Here is a tiny trained network, its code and every weight. The questions are about switching its units off for an input and a target symbol, where a switched-off unit gives its printed mean instead of its output.

import numpy as np


def w(rows, s, z=0):
    codes = np.array(rows[::2]) - 128.0
    scale = np.full(codes.shape[1], s)
    scale[-1] = z or s
    return codes * scale


def norm(h):
    return h / np.sqrt((h * h).mean(-1, keepdims=True) + 1e-5)


def f(y):
    return np.maximum(y, 0)


def softmax(a):
    e = np.exp(a - a.max(-1, keepdims=True))
    return e / e.sum(-1, keepdims=True)


def log_softmax(a):
    a = a - a.max(-1, keepdims=True)
    return a - np.log(np.exp(a).sum(-1, keepdims=True))


def net(x, mask):
    ids = ['ΓΦδεζλμξτψω'.index(c) for c in x.split()]
    T = len(ids)
    res = E[ids] + P[:T]
    u = 0
    for l in range(2):
        r = norm(res)
        for j in range(2):
            rows = slice(2 * j, 2 * j + 2)
            q, k, v = (r @ M[l][rows].T for M in (Q, K, V))
            z = softmax(np.where(np.tri(T) > 0, q @ k.T / 2**0.5, -1e9)) @ v
            o = O[l][rows]
            res = res + np.where(mask[u + j], z, o[:, -1]) @ o[:, :-1]
        u += 2
        y = f(norm(res) @ A[l][:, :-1].T + A[l][:, -1])
        res = res + np.where(mask[u : u + 12], y, B[l][:, -1]) @ B[l][:, :-1]
        u += 12
    return log_softmax(norm(res)[-1] @ U[:, :-1].T + U[:, -1])


Q, K, V, O, A, B = {}, {}, {}, {}, {}, {}
E = w([
[63,118,103],'Γ',
[103,16,73],'Φ',
[11,93,184],'δ',
[116,53,89],'ε',
[47,20,127],'ζ',
[37,49,112],'λ',
[100,72,17],'μ',
[49,10,171],'ξ',
[18,144,157],'τ',
[80,190,164],'ψ',
[144,195,38],'ω',
],0.014)
P = w([
[163,138,132],'0',
[4,160,138],'1',
[67,125,96],'2',
[79,119,75],'3',
[118,68,118],'4',
[114,77,109],'5',
[131,127,118],'6',
[123,135,100],'7',
[133,123,111],'8',
[81,75,113],'9',
[105,106,133],'10',
[91,78,126],'11',
],0.017)
Q[0] = w([
[74,132,1],'0.h1',
[36,150,121],'0.h1',
[6,74,88],'0.h2',
[15,175,9],'0.h2',
],0.0077)
K[0] = w([
[212,92,150],'0.h1',
[185,93,84],'0.h1',
[85,3,28],'0.h2',
[150,38,109],'0.h2',
],0.011)
V[0] = w([
[146,201,106],'0.h1',
[47,144,4],'0.h1',
[229,99,137],'0.h2',
[36,150,182],'0.h2',
],0.032)
O[0] = w([
[2,144,127,55],'0.h1',
[100,3,21,250],'0.h1',
[177,88,207,58],'0.h2',
[141,207,25,157],'0.h2',
],0.021,0.025)
A[0] = w([
[129,122,97,194],'0.n1',
[142,74,187,131],'0.n2',
[160,104,153,32],'0.n3',
[149,125,163,30],'0.n4',
[151,183,154,50],'0.n5',
[38,226,120,239],'0.n6',
[163,102,107,178],'0.n7',
[3,83,172,3],'0.n8',
[136,186,128,151],'0.n9',
[255,161,30,144],'0.n10',
[156,136,87,157],'0.n11',
[151,122,109,147],'0.n12',
],0.022,0.0029)
B[0] = w([
[130,98,113,186],'0.n1',
[178,128,123,143],'0.n2',
[148,137,127,134],'0.n3',
[141,136,149,130],'0.n4',
[135,151,168,130],'0.n5',
[232,78,105,146],'0.n6',
[150,121,146,192],'0.n7',
[147,154,4,135],'0.n8',
[141,158,163,134],'0.n9',
[13,159,191,255],'0.n10',
[86,126,146,186],'0.n11',
[127,129,142,165],'0.n12',
],0.044,0.019)
Q[1] = w([
[251,240,167],'1.h1',
[155,85,226],'1.h1',
[13,65,131],'1.h2',
[195,157,53],'1.h2',
],0.028)
K[1] = w([
[27,35,97],'1.h1',
[165,161,41],'1.h1',
[210,252,126],'1.h2',
[89,85,166],'1.h2',
],0.031)
V[1] = w([
[77,35,118],'1.h1',
[22,217,3],'1.h1',
[239,178,50],'1.h2',
[163,63,105],'1.h2',
],0.034)
O[1] = w([
[129,85,66,144],'1.h1',
[128,252,51,253],'1.h1',
[197,216,144,123],'1.h2',
[181,120,69,111],'1.h2',
],0.033,0.0065)
A[1] = w([
[40,251,146,193],'1.n1',
[146,99,97,85],'1.n2',
[199,82,209,138],'1.n3',
[161,179,220,43],'1.n4',
[123,165,159,118],'1.n5',
[170,140,138,129],'1.n6',
[187,248,59,254],'1.n7',
[115,142,93,139],'1.n8',
[216,169,157,109],'1.n9',
[159,3,57,168],'1.n10',
[158,175,216,47],'1.n11',
[176,144,145,147],'1.n12',
],0.019,0.0047)
B[1] = w([
[243,172,204,250],'1.n1',
[124,109,104,142],'1.n2',
[93,215,154,177],'1.n3',
[127,118,25,160],'1.n4',
[143,166,144,150],'1.n5',
[150,104,160,141],'1.n6',
[253,87,212,243],'1.n7',
[145,163,154,166],'1.n8',
[185,60,116,157],'1.n9',
[65,152,235,216],'1.n10',
[92,114,10,158],'1.n11',
[161,98,141,145],'1.n12',
],0.031,0.014)
U = w([
[157,127,9,89],'Γ',
[179,73,201,88],'Φ',
[78,221,220,211],'δ',
[170,84,190,130],'ε',
[54,152,120,207],'ζ',
[44,161,28,28],'λ',
[169,12,35,159],'μ',
[29,180,241,4],'ξ',
[124,219,146,172],'τ',
[219,124,172,134],'ψ',
[164,155,87,251],'ω',
],0.012,0.0026)

Each question gives the input, a string of symbols that net reads in full, and the target symbol t.
The units are the heads (2 rows each of Q, K, V and O) and the neurons (one row each of A and B). Each row of codes is followed by its name. A weight is (code - 128) times the scale printed after its matrix; where a second scale follows, it is the last column's (O, A, B and U).
mask holds one flag per unit, layer by layer, with each layer's heads first. A switched-off unit (its flag False) gives its mean, the last column of its rows in O or B, instead of its output. The means were averaged over made-up inputs and are rounded, as every weight is.
A unit's drop is (log p(t) with every unit on - log p(t) with that unit switched off) / (log p(t) with every unit on - log p(t) with every unit switched off).
The circuit of an input: a set's keep is (log p(t) with only the set's units on - log p(t) with every unit switched off) / (log p(t) with every unit on - log p(t) with every unit switched off). Starting from the 12 units with the biggest drops (on a tie, the unit counted first), units are removed one at a time, each time the one whose removal leaves the highest keep (on an exact tie, the one counted first), for as long as the keep stays at least 0.8.
circuit, biggest first: the units of the circuit, biggest drop first
most important unit: the unit with the biggest drop
top k neurons: the k neurons with the biggest drops, biggest first
top k neurons in layer l: the k neurons of layer l with the biggest drops, biggest first
which heads matter: for each layer, one digit per head in row order, 1 if its drop is at least 0.15 and else 0, layers parted by /
input μ ξ ξ τ δ Φ Φ ψ ξ ξ, target μ: which heads matter => 11 / 11
input ξ Γ τ τ τ ε, target ξ: which heads matter => 10 / 00
input λ Γ ζ ξ Φ λ Φ Φ Γ λ ω, target λ: most important unit => 1.h2
input ψ ξ ζ, target ψ: top 2 neurons => [0.n6; 0.n10]
input δ Γ ε ξ Γ ξ Γ ω ω Φ, target δ: which heads matter => 11 / 11
input ψ ψ δ δ δ, target ψ: which heads matter => 10 / 01
input ψ τ ε ξ ε ω ξ ζ, target ψ: top 3 neurons => [0.n10; 0.n6; 1.n9]
input λ ξ ξ Γ ζ, target λ: which heads matter => 00 / 11
input ξ Φ ψ δ Φ, target ξ: which heads matter => 10 / 00
input ε μ τ Γ, target Φ: which heads matter => 01 / 10
input μ ψ ψ, target μ: circuit, biggest first => [0.h1; 0.n10]
input ψ μ τ Γ ψ Φ δ ε δ λ λ τ, target ψ: which heads matter => 10 / 01
input Γ τ Φ λ λ μ λ ω ψ τ ξ μ, target Γ: which heads matter => 00 / 10
input ξ λ δ Γ μ, target ξ: most important unit => 0.h1
input μ ψ ξ ω λ ε ε τ ξ ξ ω ζ, target μ: circuit, biggest first => [0.h2; 1.h1]
input δ τ Γ ξ μ, target δ: circuit, biggest first => [0.h2; 0.h1; 1.h2]
input ω Φ δ, target Γ: which heads matter => 10 / 00
input μ δ λ ε τ, target μ: which heads matter => 11 / 00
input ψ ξ ε δ λ, target ψ: top 3 neurons => [0.n6; 0.n10; 1.n9]
input λ τ μ λ ψ ξ ψ, target λ: circuit, biggest first => [1.h1]
input ψ ξ Γ, target ψ: top 2 neurons => [0.n6; 0.n10]
input ε τ ξ λ, target Φ: top 2 neurons in layer 0 => [0.n10; 0.n2]
